Below are the code and all the weights of a small trained network. Each question names an input and a class and asks about switching units off, where a switched-off unit gives its printed mean instead of its output.

import numpy as np


def w(rows, s, z=0):
    codes = np.array(rows[::2]) - 128.0
    scale = np.full(codes.shape[1], s)
    scale[-1] = z or s
    return codes * scale


def norm(h):
    return h / np.sqrt((h * h).mean(-1, keepdims=True) + 1e-5)


def f(y):
    return np.maximum(y, 0)


def log_softmax(a):
    a = a - a.max(-1, keepdims=True)
    return a - np.log(np.exp(a).sum(-1, keepdims=True))


def net(x, mask):
    res = np.array(x, float).reshape(1, 6) / 4 @ E
    u = 0
    for l in range(4):
        y = f(norm(res) @ A[l][:, :-1].T + A[l][:, -1])
        res = res + np.where(mask[u : u + 4], y, B[l][:, -1]) @ B[l][:, :-1]
        u += 4
    return log_softmax(norm(res)[-1] @ U[:, :-1].T + U[:, -1])


A, B = {}, {}
E = w([
[69,140,149,153],'x0',
[146,109,107,1],'x1',
[151,158,132,84],'x2',
[135,75,122,175],'x3',
[110,85,203,133],'x4',
[196,122,140,157],'x5',
],0.0078)
A[0] = w([
[174,121,27,152,2],'L0N1',
[253,178,64,73,37],'L0N2',
[191,161,8,197,4],'L0N3',
[76,244,179,158,68],'L0N4',
],0.0072,0.0049)
B[0] = w([
[34,105,28,102,157],'L0N1',
[234,244,126,88,253],'L0N2',
[5,31,79,133,195],'L0N3',
[2,233,117,208,215],'L0N4',
],0.0069,0.0028)
A[1] = w([
[154,125,12,154,102],'L1N1',
[166,64,190,217,78],'L1N2',
[118,151,143,91,253],'L1N3',
[61,67,178,13,65],'L1N4',
],0.011,0.004)
B[1] = w([
[46,104,187,9,218],'L1N1',
[166,73,221,82,219],'L1N2',
[188,153,110,141,254],'L1N3',
[153,82,27,216,246],'L1N4',
],0.011,0.0048)
A[2] = w([
[121,151,35,107,15],'L2N1',
[156,131,6,147,41],'L2N2',
[151,164,121,171,226],'L2N3',
[101,119,103,199,251],'L2N4',
],0.011,0.0015)
B[2] = w([
[147,91,131,178,234],'L2N1',
[164,107,112,249,254],'L2N2',
[131,147,152,114,188],'L2N3',
[145,162,155,110,232],'L2N4',
],0.012,0.0045)
A[3] = w([
[83,168,164,148,1],'L3N1',
[58,254,237,136,36],'L3N2',
[174,124,202,147,139],'L3N3',
[79,86,95,27,89],'L3N4',
],0.008,0.0037)
B[3] = w([
[12,215,103,252,158],'L3N1',
[101,211,69,140,253],'L3N2',
[34,108,254,23,223],'L3N3',
[90,66,17,152,203],'L3N4',
],0.0051,0.0035)
U = w([
[26,245,172,176,136],'0',
[157,225,131,124,3],'1',
[121,62,254,123,245],'2',
[37,83,65,73,205],'3',
[184,65,49,204,212],'4',
[241,174,80,60,112],'5',
],0.017,0.0024)

Each question gives the input, the list of numbers given to net, and the class t.
The units are the neurons (one row each of A and B). Each row of codes is followed by its name. A weight is (code - 128) times the scale printed after its matrix; where a second scale follows, it is the last column's (A, B and U).
mask holds one flag per neuron, layer by layer. A switched-off neuron (its flag False) gives its mean, the last column of its row in B, instead of its output. The means were averaged over made-up inputs and are rounded, as every weight is.
A unit's drop is (log p(t) with every unit on - log p(t) with that unit switched off) / (log p(t) with every unit on - log p(t) with every unit switched off).
The circuit of an input: a set's keep is (log p(t) with only the set's units on - log p(t) with every unit switched off) / (log p(t) with every unit on - log p(t) with every unit switched off). Starting from the 12 units with the biggest drops (on a tie, the unit counted first), units are removed one at a time, each time the one whose removal leaves the highest keep (on an exact tie, the one counted first), for as long as the keep stays at least 0.8.
circuit, biggest first: the units of the circuit, biggest drop first
k most important neurons: the k neurons with the biggest drops, biggest first
top k neurons in layer l: the k neurons of layer l with the biggest drops, biggest first
drop of u: that unit's drop, to one decimal
input [-8,-4,0,2,-3,-4], class 3: circuit, biggest first => (L1N1)
input [-5,-7,7,-2,-8,-6], class 3: circuit, biggest first => (L1N1 L0N3)
input [-7,-5,4,8,-5,7], class 3: circuit, biggest first => (L1N1 L0N3 L0N1)
input [-8,3,-6,0,3,3], class 5: top 3 neurons in layer 1 => (L1N4 L1N2 L1N1)
input [-2,6,-2,3,0,3], class 5: 3 most important neurons => (L0N2 L1N4 L0N3)
input [0,-2,7,8,0,-6], class 2: 4 most important neurons => (L0N4 L0N2 L0N1 L0N3)
input [-3,-6,-6,1,-8,-8], class 3: top 3 neurons in layer 1 => (L1N1 L1N4 L1N3)
input [-4,8,-8,4,-3,0], class 3: 2 most important neurons => (L1N1 L0N2)
input [7,8,6,6,7,-8], class 4: drop of L1N4 => 0.6
input [-3,-5,-1,7,-1,-7], class 2: drop of L1N2 => 0.2
input [-7,1,-6,1,-4,5], class 3: drop of L1N1 => 0.9
